Here is a tiny trained network, its code and every weight. The questions are about switching its units off for an input and a target symbol, where a switched-off unit gives its printed mean instead of its output.

import numpy as np


def w(rows, s, z=0):
    codes = np.array(rows[::2]) - 128.0
    scale = np.full(codes.shape[1], s)
    scale[-1] = z or s
    return codes * scale


def norm(h):
    return h / np.sqrt((h * h).mean(-1, keepdims=True) + 1e-5)


def f(y):
    return y / 2 * (1 + np.tanh(0.7978845608 * (y + 0.044715 * y**3)))


def softmax(a):
    e = np.exp(a - a.max(-1, keepdims=True))
    return e / e.sum(-1, keepdims=True)


def log_softmax(a):
    a = a - a.max(-1, keepdims=True)
    return a - np.log(np.exp(a).sum(-1, keepdims=True))


def net(x, mask):
    ids = ['ΓΠΦαβδεζηθλμστω'.index(c) for c in x.split()]
    T = len(ids)
    res = E[ids] + P[:T]
    r = norm(res)
    for j in range(3):
        rows = slice(2 * j, 2 * j + 2)
        q, k, v = (r @ M[0][rows].T for M in (Q, K, V))
        z = softmax(np.where(np.tri(T) > 0, q @ k.T / 2**0.5, -1e9)) @ v
        o = O[0][rows]
        res = res + np.where(mask[j], z, o[:, -1]) @ o[:, :-1]
    y = f(norm(res) @ A[0][:, :-1].T + A[0][:, -1])
    res = res + np.where(mask[3:19], y, B[0][:, -1]) @ B[0][:, :-1]
    return log_softmax(norm(res)[-1] @ U[:, :-1].T + U[:, -1])


Q, K, V, O, A, B = {}, {}, {}, {}, {}, {}
E = w([
[130,153,125,144,158,69,82,67,97,97,123,68],'Γ',
[127,31,193,167,86,108,200,56,51,118,90,190],'Π',
[129,94,205,210,72,91,92,63,63,160,150,212],'Φ',
[190,159,77,149,170,170,221,118,137,254,114,52],'α',
[124,148,84,117,122,99,57,131,81,96,59,98],'β',
[112,101,213,185,164,154,164,61,71,213,110,142],'δ',
[103,179,115,175,113,101,39,92,92,132,53,99],'ε',
[174,148,33,65,120,189,154,165,175,138,154,116],'ζ',
[151,179,69,205,158,118,197,62,150,161,110,177],'η',
[170,201,245,111,164,103,97,124,141,168,145,216],'θ',
[123,91,163,51,186,176,121,124,153,183,132,140],'λ',
[124,157,87,175,144,180,204,83,132,226,153,94],'μ',
[94,182,126,151,194,85,134,104,102,88,128,60],'σ',
[129,168,138,138,157,120,107,111,98,84,83,35],'τ',
[96,178,135,153,159,95,95,100,82,104,83,72],'ω',
],0.01)
P = w([
[157,40,191,150,82,109,153,224,254,105,235,96],'0',
[83,139,105,138,160,249,80,227,72,150,159,138],'1',
[69,144,116,111,175,218,113,217,81,134,168,144],'2',
[73,134,120,85,166,174,123,203,98,118,190,156],'3',
[129,131,107,73,128,137,147,156,89,171,49,147],'4',
[115,129,106,59,128,121,144,142,81,153,71,140],'5',
[107,126,102,56,123,111,128,120,84,145,89,134],'6',
[84,133,104,56,126,108,136,106,83,131,91,123],'7',
[92,128,101,50,133,97,124,81,88,123,111,121],'8',
[82,135,104,48,137,96,123,64,89,109,118,113],'9',
],0.0046)
Q[0] = w([
[111,227,184,152,168,125,107,95,68,150,60,149],'head 0',
[28,126,56,159,151,141,88,128,136,55,89,95],'head 0',
[179,114,93,58,182,122,222,47,149,232,2,155],'head 1',
[114,74,190,108,225,178,25,137,106,113,169,156],'head 1',
[96,155,107,102,146,180,44,183,111,148,205,98],'head 2',
[171,169,183,175,107,97,98,150,98,70,164,179],'head 2',
],0.005)
K[0] = w([
[111,149,148,172,161,84,114,64,107,111,92,172],'head 0',
[172,56,24,155,171,78,113,91,131,53,116,88],'head 0',
[138,172,79,84,237,254,118,86,53,185,109,190],'head 1',
[114,84,242,91,138,107,106,107,183,196,147,115],'head 1',
[141,68,123,108,140,85,132,175,246,134,150,90],'head 2',
[185,200,196,141,88,77,125,140,134,111,143,161],'head 2',
],0.0053)
V[0] = w([
[80,97,116,92,147,172,124,215,104,176,90,114],'head 0',
[163,134,54,119,108,200,150,151,169,116,149,162],'head 0',
[91,129,119,175,93,87,64,104,145,208,202,197],'head 1',
[129,30,140,127,106,205,171,48,154,125,157,52],'head 1',
[205,167,87,63,167,115,89,137,253,101,184,187],'head 2',
[110,120,26,138,82,118,160,128,126,110,102,95],'head 2',
],0.0048)
O[0] = w([
[142,144,162,253,68,42,62,57,214,71,189,72,200],'head 0',
[53,151,187,77,198,63,147,76,147,126,123,179,37],'head 0',
[41,76,151,11,77,90,120,220,219,204,88,49,121],'head 1',
[176,229,155,116,77,27,182,201,124,151,76,198,143],'head 1',
[137,60,97,206,231,112,179,90,90,164,38,111,137],'head 2',
[176,115,241,113,154,176,44,190,44,195,113,197,4],'head 2',
],0.0046,0.0027)
A[0] = w([
[65,105,147,139,167,184,107,127,53,142,118,125,147],'neuron 0',
[133,153,166,224,128,93,127,124,145,136,104,226,77],'neuron 1',
[113,136,103,93,179,116,123,68,142,104,92,137,70],'neuron 2',
[112,122,191,131,170,85,84,161,84,152,95,97,125],'neuron 3',
[125,47,156,132,64,123,158,100,51,111,181,163,153],'neuron 4',
[87,125,151,101,160,140,164,109,135,160,81,127,207],'neuron 5',
[114,137,52,157,72,178,127,186,189,107,130,144,245],'neuron 6',
[116,47,130,136,141,190,168,164,175,175,160,122,239],'neuron 7',
[176,165,97,156,184,147,149,115,150,183,148,133,141],'neuron 8',
[138,172,135,158,145,119,186,122,141,131,179,97,133],'neuron 9',
[167,127,213,74,137,172,102,177,173,156,127,183,9],'neuron 10',
[111,156,185,139,128,107,92,127,141,131,146,59,193],'neuron 11',
[109,107,124,174,160,165,64,190,114,93,127,106,116],'neuron 12',
[167,104,185,101,151,137,115,254,109,144,154,188,120],'neuron 13',
[79,148,148,99,67,142,147,125,157,174,169,156,32],'neuron 14',
[130,139,71,90,121,208,120,145,99,98,137,63,54],'neuron 15',
],0.0077,0.0014)
B[0] = w([
[206,56,147,110,42,39,178,112,157,111,94,143,181],'neuron 0',
[176,55,95,118,96,127,224,162,112,114,143,87,174],'neuron 1',
[78,160,183,128,191,167,14,135,105,131,118,98,214],'neuron 2',
[147,112,48,100,105,199,197,172,102,120,74,143,167],'neuron 3',
[150,118,90,66,115,108,201,110,152,153,73,174,166],'neuron 4',
[112,176,116,126,101,112,84,95,146,95,190,162,225],'neuron 5',
[180,82,140,134,119,77,254,130,92,112,169,110,161],'neuron 6',
[196,125,90,138,86,121,217,144,78,116,98,141,217],'neuron 7',
[117,99,160,70,86,151,139,134,166,88,89,155,255],'neuron 8',
[156,93,107,122,78,94,93,131,117,158,67,172,199],'neuron 9',
[172,54,38,180,60,84,239,178,125,100,91,138,195],'neuron 10',
[102,147,116,89,134,173,78,143,117,138,152,159,190],'neuron 11',
[71,148,200,101,240,166,81,93,172,160,191,155,172],'neuron 12',
[142,109,155,131,121,99,255,18,152,159,176,133,157],'neuron 13',
[102,127,172,93,223,158,58,77,150,91,52,136,178],'neuron 14',
[142,80,91,180,47,85,153,120,143,152,106,176,221],'neuron 15',
],0.0064,0.0049)
U = w([
[117,118,96,2,114,170,91,103,187,87,30,202,31],'Γ',
[128,201,130,115,98,114,140,154,86,113,165,132,106],'Π',
[140,142,127,143,159,170,126,150,90,115,117,150,107],'Φ',
[163,80,145,160,211,172,122,129,68,125,57,107,124],'α',
[119,164,69,113,135,196,129,193,106,155,124,132,116],'β',
[51,49,98,176,135,141,126,71,181,114,131,50,119],'δ',
[110,137,238,89,204,157,75,23,171,185,159,136,254],'ε',
[151,81,140,209,147,105,77,150,148,148,138,214,102],'ζ',
[71,117,121,91,81,123,134,173,136,125,146,69,86],'η',
[85,49,163,122,76,184,107,153,150,147,173,105,113],'θ',
[206,88,85,157,79,92,229,76,159,153,99,155,160],'λ',
[114,199,105,199,153,73,147,124,109,89,47,58,131],'μ',
[216,195,191,201,118,121,116,88,66,43,156,158,127],'σ',
[109,183,151,113,68,80,131,164,130,88,159,83,108],'τ',
[141,124,148,181,107,124,108,87,152,144,236,166,145],'ω',
],0.0068,0.0052)

Each question gives the input, a string of symbols that net reads in full, and the target symbol t.
The units are the heads (2 rows each of Q, K, V and O) and the neurons (one row each of A and B). Each row of codes is followed by its name. A weight is (code - 128) times the scale printed after its matrix; where a second scale follows, it is the last column's (O, A, B and U).
mask holds one flag per unit, heads first, then neurons. A switched-off unit (its flag False) gives its mean, the last column of its rows in O or B, instead of its output. The means were averaged over made-up inputs and are rounded, as every weight is.
A unit's drop is (log p(t) with every unit on - log p(t) with that unit switched off) / (log p(t) with every unit on - log p(t) with every unit switched off).
The circuit of an input: a set's keep is (log p(t) with only the set's units on - log p(t) with every unit switched off) / (log p(t) with every unit on - log p(t) with every unit switched off). Starting from the 12 units with the biggest drops (on a tie, the unit counted first), units are removed one at a time, each time the one whose removal leaves the highest keep (on an exact tie, the one counted first), for as long as the keep stays at least 0.8.
circuit, biggest first: the units of the circuit, biggest drop first
most important unit: the unit with the biggest drop
top k neurons: the k neurons with the biggest drops, biggest first
which heads matter: for each layer, one digit per head in row order, 1 if its drop is at least 0.15 and else 0, layers parted by /
input Π η σ λ δ μ μ ε λ θ, target λ: circuit, biggest first	[neuron 10]
input δ μ β θ ζ Φ λ θ θ, target ε: circuit, biggest first	[head 2; neuron 2; neuron 7]
input σ μ ω, target ζ: which heads matter	100
input η ω λ ω, target Γ: top 3 neurons	[neuron 3; neuron 0; neuron 12]
input θ σ ε, target δ: circuit, biggest first	[head 2; head 1]
input λ λ α λ, target ε: circuit, biggest first	[head 0; head 2; neuron 10]
input μ Π δ β Γ μ Π, target Γ: circuit, biggest first	[head 2; neuron 14]
input θ Φ ω ω, target δ: which heads matter	011
input δ λ Π σ, target τ: circuit, biggest first	[head 2; head 1]
input Γ δ σ, target λ: which heads matter	100
input ε η Π μ τ σ μ, target Γ: circuit, biggest first	[neuron 14; head 2]
input μ σ θ, target λ: which heads matter	000
input τ τ Φ θ Φ θ β, target δ: which heads matter	010
input Γ θ θ τ, target λ: most important unit	head 0
input τ λ ω, target σ: which heads matter	010
input μ μ μ τ, target β: top 2 neurons	[neuron 3; neuron 11]
input η σ ε, target Γ: circuit, biggest first	[neuron 3; neuron 0; neuron 12]
input ζ α β μ μ μ, target ε: circuit, biggest first	[head 0; neuron 14; head 2]
input θ ε η η ζ β Φ λ, target λ: top 2 neurons	[neuron 10; neuron 13]
input μ λ ε, target β: top 3 neurons	[neuron 3; neuron 11; neuron 12]
input θ ω ζ, target λ: top 2 neurons	[neuron 7; neuron 6]
input σ τ Φ, target λ: most important unit	neuron 4
